Each row has a class, written as a number after it.
[ -53  131   32 -170  220  396   24  158  -19   97 -178 -157   11  205
 -121  -92 -425 -167  -14  144 -113  230  589  -71    0  -41   30   15
   41 -170 -205 -141 -229  -93 -196  -51  -39   54]
2
[-106  -65   41 -186  305  -68  -58  -36 -187  -64 -117   40  -99   10
  203 -108  -33  -65  -80   -1   30   35  111   69 -169   16   72   68
    4 -125    7   47  -35   12 -123  177 -111  133]
1
[ -41  100   32 -205  272  325  -86   63 -209   83 -201  -29  -76  250
   79  -44 -405 -113  -15  176  -43  215  366   12  -63 -121    5   54
  147  -96 -138  -69   10 -158 -183  183   38  124]
2
[  52  171   60 -242  413  270  -82   72 -122  106 -225   15  -10  153
  -80  -87 -528 -146  -83  166  -29  316  431 -141  150 -142   43    7
  157 -135 -168 -194 -161 -121 -218  -48  -81   93]
2
[ -20   15 -345  124 -287 -159 -152 -258  -49 -218   72  -62   93   15
  119 -118 -133   -5  131   16 -197  -57 -276 -164  -90  -14  -94  -33
  153 -144   -4    1   17  289  247  -22 -161   64]
1
[ 130  132  -41 -100   96   21  -72 -104  -44   27 -152   20  -76   39
  -95  -37 -233  -35   -6  153  -91  157   -3 -163  215 -180    2  -93
   90  -71 -105 -134  -17   11   11 -138  -15   83]
7
[ 107  146  179 -141  124  561  129  297   54  431 -192  216  257  203
 -161  184 -574   63  -11  108  204  378  573   26  356  -36    6   52
   99  169 -271 -113   40 -192 -176   36  172 -221]
6
[ -78    5 -279  142 -174 -170 -152 -273  -66 -256   54  -13   -5  -30
  171 -130 -181  -82   93   12 -189  -32 -196 -125 -220  -29 -100    8
  117 -154  -15   11  -60  319  186  -56 -179   20]
5
[ 204  122 -284   72 -556   11   68  -70  110  133  123 -101   45   97
 -192   52  155   66  181  136 -220  -34 -314  -69  322   -2  -88 -159
 -165   92   29  -87  124   86  222  -47   83   -2]
1
[  28  -45 -163  -18 -269 -236   81  -31  121  115  168  -95  -62   -2
    0  -77  407   67  116   48 -118  -73 -109   54  122  170  -48  -24
 -283   92   99  -28  -49   74  137   65   41   13]
7
[  49  167  -42 -123  128  370  -96   12 -211   65 -136    7  -89  244
   -4   10 -465  -95   29  190  -57  239  179  -35   76 -193   35  -24
  170  -59 -100  -56  125 -108 -111  155  -13   78]
7
[ -14  101   47 -196  294  482   -1  207 -241  221 -150    1   35  223
  -55   28 -411 -127  -39  183   24  325  506   78   87  -58  104   11
  100  -59 -136  -73  -10 -170 -258  243   -8   59]
5
[-136  -16  231 -195  380   63   40   64   62   -5 -162  146   51   -2
  226  -34 -415  -46  -10  -92  127  157  513   73 -202   35  -18  187
   39   24 -174  -28 -153  -10 -165  -65  -43  -29]
3
[-139 -162  108 -229  355 -124   32  164 -150  181  -13   47  -72    6
  168 -107  343   10 -113   19  195  123  240  243   19  232  118  124
 -224   22  128   79  -65 -125 -225  402   17   59]
4
[  59   43 -115  -96 -183   41   71  107   72  233   31 -110   15  124
  -92  -41   75   -3  107  138 -110   66  167   26  176   89  -27    2
 -175   62  -35 -111  -54  -82    8   93   74   33]
1
[-227 -179   -6  -66  268 -276 -101  -34  -45 -164  -61  -29   59 -120
  210 -247   79  -33  -53  -94   16   55  192  -28 -256  177   10  106
  -25 -183  -22   50 -198  203    9   58 -175   10]
4
[  52  107 -336  191 -391   22  -94 -179  -38 -117   62  -47  121   93
  -10    3 -215   -1  160   89 -201    2 -276 -141   52  -76 -100  -83
  157  -71   -6  -27   38  197  258  -47  -62  -35]
0
[ 285  353 -460  275 -796  386  -38 -257   -5  -86   87 -219    8  225
 -314  161 -431  -70  304  259 -455   19 -404 -268  222 -293 -159 -297
  164    9 -141 -170  215  139  286 -246   -7   55]
5
[-235 -255 -147  -70    3 -622   13 -127   68 -141  160 -157 -165 -193
  294 -300  605  -28   68  -99 -141 -196  -19   89 -321  305  -57  106
 -353  -67  112   43 -252  239   84   88 -177  120]
5
[ 175   76  153 -144  -59  344  238  336  115  516  -74  219  301  134
 -222  251 -169  169   42  103  197  309  373  114  573   85   46  -19
  -92  296 -167  -87   59 -230  -68   73  249 -245]
0
[  32 -103  171 -212  212  116  152  371   29  456  -33  131  371   89
  -95   47  148  178  -84  -10  247  268  420  148  464  298  150   26
 -145  127   43  -23 -117 -208  -78  199  154 -228]
5
[   4  -16 -114   53 -246 -192   19 -157  117  -19   57  157  -30  -34
  185   21  -67   55  149   10    9   12 -183    7   21   -4 -157   69
  -18  118  -61   27   98  208  168  -11   39  -57]
0
[  63  -72 -178   38 -263 -261  -11  -93  -63   84  200   87 -136   -6
   42   -5  556  108   32  104  -16  -68 -497  101  221   72    1  -73
 -217  119  219   88  237   99  110  282   78   31]
2
[  59 -119   20 -100  -30  179  232  551  153  692  126   78  468   98
 -324   74  434  203 -134    4  320  297  493  295  654  483  100   36
 -406  264  125  -88 -106 -234 -102  306  220 -376]
5
[ 247  213 -283   62 -527  306   27  -25   41  178   22 -126  107  248
 -342  125 -146   86  190  238 -269  109 -220 -173  480 -121  -66 -225
    6   29  -47 -180  171   58  240  -71   87  -30]
3
[  21 -118 -340  152 -539 -543    8 -235   77  -19  300    6   62 -135
  116  -70  564  205  196  -17 -128 -165 -624   -7  165  211 -130  -73
 -183  130  188   97   82  310  392  107  -15  -54]
6
[-105  -14  -55 -149  326 -333 -185 -274  -92 -255 -160  -28 -221 -119
  167 -252 -150 -156  -37   70 -152    2   34 -174 -258 -136  -35   51
  106 -225 -150  -80 -189  187    0 -118 -203  233]
6
[ -46  -89 -382  123 -427 -450 -143 -391  -89 -266  233  -54 -235  -80
  253 -126  363   -5  159   73 -225 -202 -616   14 -215  -23 -149  -33
  -74  -11  120  117  199  314  267  146  -52  160]
2
[ 185  118 -416  225 -615  -52  -82 -253 -107  -17  208   13 -123   73
  -82   94  207   48  164  214 -218  -74 -721  -31  224 -150 -135 -177
  -37  102  131   12  384  210  239  156   53   75]
2
[-150 -209  114 -250  359 -151  -13  122 -154  143  -38   68  -88    9
  225 -140  308    7  -56   23  132  100  299  251  -80  199  108  140
 -198   19   57   42  -62  -99 -155  395    0   77]
5
[-369 -201  195 -244  780   18  -70  177 -180  -78 -168  -36  158  -11
  281 -263 -254 -158 -213 -164  205  198  851  135 -410  286  106  273
    1 -195  -29   17 -445 -109 -326  141 -183    7]
5
[ 113  120 -109  -37   64    8 -107 -127  -81  -14 -118   60  -79   35
  -69  -53 -215  -79   -3  152 -117  120  -88 -182  129 -166  -22  -77
  112  -67 -117 -148   20   83   51  -81  -59  125]
0
[-118 -169   58  -56  -27 -423   94  -66  187    4   88  101  -24 -187
  285  -89  185   78  113 -125   90  -68   81  173 -153  174 -117  176
 -204  167  -15  101  -71  107   66   14   42  -77]
7
[  -4  -51   76 -235  339 -223  -28   -7  -43   94 -149    1  -97  -48
   83 -161   95   -8  -57   83   35  136  161  -34   97   30   24   32
  -72  -75  -37  -84 -129  -35  -95   32   -1  132]
4
[  97  199  -22 -160   10  555   28  184    2  256 -177 -150  126  344
 -264   22 -464  -56   32  229  -99  282  489  -96  295  -79   16  -58
   74  -47 -225 -200  -83 -228  -95  -14  122    5]
2
[ -44   41  129 -284  512  -39  -70    3  -87   -3 -226    5  -82    2
   53 -149 -262 -119  -91   65  -29  186  373  -96  -24  -63   55   50
   79 -163 -118 -163 -211  -16 -187  -82 -127  170]
3
[ 162   94 -260   64 -345  101  -39  -93 -129  148   78   53   29  143
 -136  107  117  103   67  210 -121   19 -371   22  329 -103  -28 -151
  -42   83   66    1  226   -3  168  182  143   -2]
2
[ 331  351 -379  233 -690  590    9  -66  -44  154   28  -62  355  315
 -386  282 -611  106  218  256 -205  213 -294 -282  580 -237  -68 -315
  358   54 -128 -110  239   34  289 -139  100 -133]
6
[ 131   64 -116   83 -359   71  122  -41  110  204  114  195  121  -20
  -78  157  -61  126  137   56   -6   87 -135   26  298   -2 -110  -60
 -102  245 -106   -6  188  115  147  -13  110 -155]
5
[-161 -302  176 -197  207 -427  132  179  159  249   43  205   45 -181
  246 -102  473  115   -9 -108  266   55  328  300   -7  343  -22  240
 -372  218   -9   73 -123   17  -54  229  114 -125]
0
[-320 -474  211 -208  314 -894   83   47  149  -34  131    6  -43 -346
  470 -301  899  146  -38 -275  232 -162  103  302 -242  503   79  233
 -390   23  211  238 -322   68   10  185  -39    0]
7
[  90  136 -123  -61 -220  185   19   16   40  117  -52 -130   19  160
 -180   -2 -141  -38  111  149 -204   94   90  -95  167  -29  -41  -93
  -47  -20 -168 -120   -4   11   80  -32   27   65]
1
[  31   32  -66  -96  -47   79   38  146   84  206  -39 -128   61  159
 -138  -55  108    8   -1   98  -37   82  161    6  201   90  -16  -16
 -139  -13    5 -102  -78  -57   28   59   76  -20]
6
[-265 -230 -160   28   -5 -607 -129 -244   32 -292  103  -55  -41 -179
  399 -276  319   -3   66 -143  -69 -174 -136   44 -417  207  -97  156
  -87 -129   94  102 -152  328  155   50 -172   90]
3
[-118  -11 -146    0   54   -7 -100  -51  -74 -102  -18  -51  153   57
   85 -126 -251  -40   28    0  -70  125  140 -108  -70   77  -17   26
  147 -159  -26  -25 -122  169   66    5 -157   16]
3
[-102  -69 -179  -56 -112 -296  -73 -193   20 -166   25 -182 -157  -29
  197 -248   82 -110  145   44 -224  -78   22  -49 -293   73 -102   78
 -100 -110  -36  -53 -104  189   77    5 -103  178]
1
[ 182  277 -149   25 -133  693  -45  123 -127  143 -136  -17  303  298
 -313  133 -781  -57   41  199  -81  336  269 -215  343 -178   60 -134
  344 -101 -206 -172   78  -64  -42  -46  -38  -71]
1
[-165 -219 -252  139 -468 -886  -37 -454  221 -312  303  101 -222 -328
  497 -173  462   74  263 -140 -126 -308 -543   60 -397  156 -293  175
 -198  150   64  137  113  490  317  -32  -70   52]
3
[ 256   91  -58  -81 -376  367  218  347  110  598   50 -113  242  248
 -463  206  249  198   92  218    0  187  142  100  734  121   57 -180
 -237  215    7 -155   97 -260   46  140  290 -119]
3
[  -6  -78  -48 -180   93 -132   -4  -23 -155   59   19   44  -44    8
  131  -63  168   15    6   36   15   61  -59   86   73   79   73    1
  -92  -12   88   56   67   39  -38  231  -50   89]
1
[ 317  360 -271  279 -667  598   36  -95   62  111   16   90  188  221
 -327  325 -684   77  202  197 -137  161 -253 -195  421 -338 -138 -227
  255  148 -203  -86  363   54  216 -206  114 -179]
7
[-241 -226 -303   72 -249 -768 -103 -356   96 -377  223 -234 -321 -234
  358 -331  592  -71  153  -90 -252 -360 -310   74 -515  182 -149  128
 -290  -94  118   86 -182  317  203    9 -191  200]
7
[ -16 -154 -124  -22 -113 -272   45   71   59  135  140   36  173  -83
   -1  -84  460  141   -5  -34   60   18  -83   62  217  275   39    1
 -219   24  141   36  -60  124  115  152  -17 -112]
4
[-110 -111 -291  109 -350 -534  -59 -269   89 -206  209 -163 -241 -119
  201 -195  464  -44  162    4 -245 -259 -345   24 -279  110 -167   37
 -277  -11   86   24  -40  267  218   29  -95  127]
5
[  36   59 -282  222 -510 -240  -63 -413  107 -238  128  126 -129 -159
  132   19 -112   18  225   34 -180 -130 -491  -98 -150 -186 -263  -33
   16  101 -179   55  229  445  297 -151  -51   -1]
6
[  26  -53   77 -206  252 -181   -8   77  -30  261  -89   38  -29  -37
  -23 -103  241   45  -71   83   80  138  127   21  230   89   32   16
 -142   49  -32  -77  -83  -75  -91  120   43   56]
6
[-166  -40   -9  -46   54 -165 -107 -187   61 -199  -82   79  -98  -36
  340 -135 -332  -89  146  -34  -62   11  234   46 -418  -52 -162  215
   42   -6 -212   37  -56  173   37  -42  -28    9]
7
[  66  -20 -175  -35 -335 -106   48   14   92  201   79 -135   16   96
 -100  -46  305   94  148  140 -122   18  -85   -5  263  125  -53  -60
 -181   88   -7  -63   23    9  163  100  112   10]
6
[  -2  142 -316   70 -344   30  -65 -242    7 -159   42 -254 -141   98
    6 -102 -213 -131  214  138 -333  -34 -121 -155 -144 -119 -170  -68
   57 -102 -127  -78  -24  202  156  -95 -109  174]
6
[-345 -161   86 -170  565 -138 -162  -28 -104 -244 -171  -80   45  -43
  335 -311 -268 -155  -67 -117   35   87  554   10 -516  119   13  229
  125 -244 -132   33 -344  110 -133   50 -207   80]
6
[ -78   18 -332  118 -368 -318  -98 -353   33 -306   80 -245 -244  -24
  191 -190   99  -89  207   55 -353 -189 -356 -147 -317  -32 -193  -25
  -53 -129  -18   -5  -28  300  231  -86 -131  200]
4
[ 344  252  -80  -77 -200  659   88  252 -177  501  -69  135  211  326
 -452  284 -228  107    2  301   21  347   -1  -23  766 -132  127 -254
   27  160  -59 -116  338 -206  -38  241  185  -78]
1
[ 185  169 -285   84 -293   -6 -122 -273  -22 -100    6  -67  -92   11
 -171  -33 -155  -45  118  203 -264   61 -342 -248  209 -247 -121 -184
  117  -63 -112 -147  149  200  162 -189  -37  139]
2
[ -43   45 -160  -32  -34  -84  -99 -213 -183 -129   43  -15 -190   54
  196  -51  -64  -71   90   81 -132  -23 -214   17 -165  -77  -69   10
   35   13   41   40   87  103   34  169  -70  148]
6
[ -68   31 -205  139 -317 -291  -90 -384  104 -302   90   74 -158 -123
  268  -95 -234  -49  230  -24 -193  -80 -269 -107 -297 -107 -247   78
   67   24 -130   53  120  381  220 -156 -100   14]
7
[ -92  -56  -38  -93  148  -65  -41   64  -24   11  -23   -4  169   40
  106  -99 -115   -2   -3  -36   31  120  230   15  -13  137   15   89
   26  -85   53  -37 -150   72  -15   47  -94  -54]
3
[-135 -126 -136   29   10 -239  -90  -95  -45 -117   20  -47   83  -55
  159 -172  124   18   20  -52   -7   17  -34  -56 -107  166  -26   34
   32  -97   17   44  -77  208   80   66 -132   32]
6
[-159 -197  -16   -4  -88 -626   62 -174  170  -93  169  152  -92 -266
  384 -114  342   78  108 -166   62 -135 -181  131 -218  206 -144  162
 -238  115   65  141  -28  295  105    1  -74  -30]
3
[-146 -209 -226   51  -95 -603  -68 -223   25 -198  149  -32  -25 -208
  291 -250  399   45   74  -92  -71 -116 -294  -15 -181  211  -83   52
 -164 -108  142  103 -112  384  213   52 -177   26]
4
[ 264  364 -239   95 -389  656   19   56  -26  160  -80 -157  107  330
 -475  185 -484  -48   97  297 -247  208   -9 -222  436 -256  -28 -262
  120  -27 -165 -194  152  -73   78 -112   86  -13]
4
[ 368  430 -380  310 -555  685 -145 -173 -138   46 -150  -90  201  301
 -470  227 -847  -19  136  331 -268  248 -256 -416  423 -438 -168 -317
  430  -31 -247 -229  367   20  185 -263  124  -59]
4
[ -15   78   53 -213  372   40 -148  -43  -77  -57 -259   -4  -88   77
   62 -157 -492 -182  -62  115  -46  214  384 -166  -96 -128   15   76
  201 -193 -207 -174 -146  -16 -147  -95 -101  147]
1
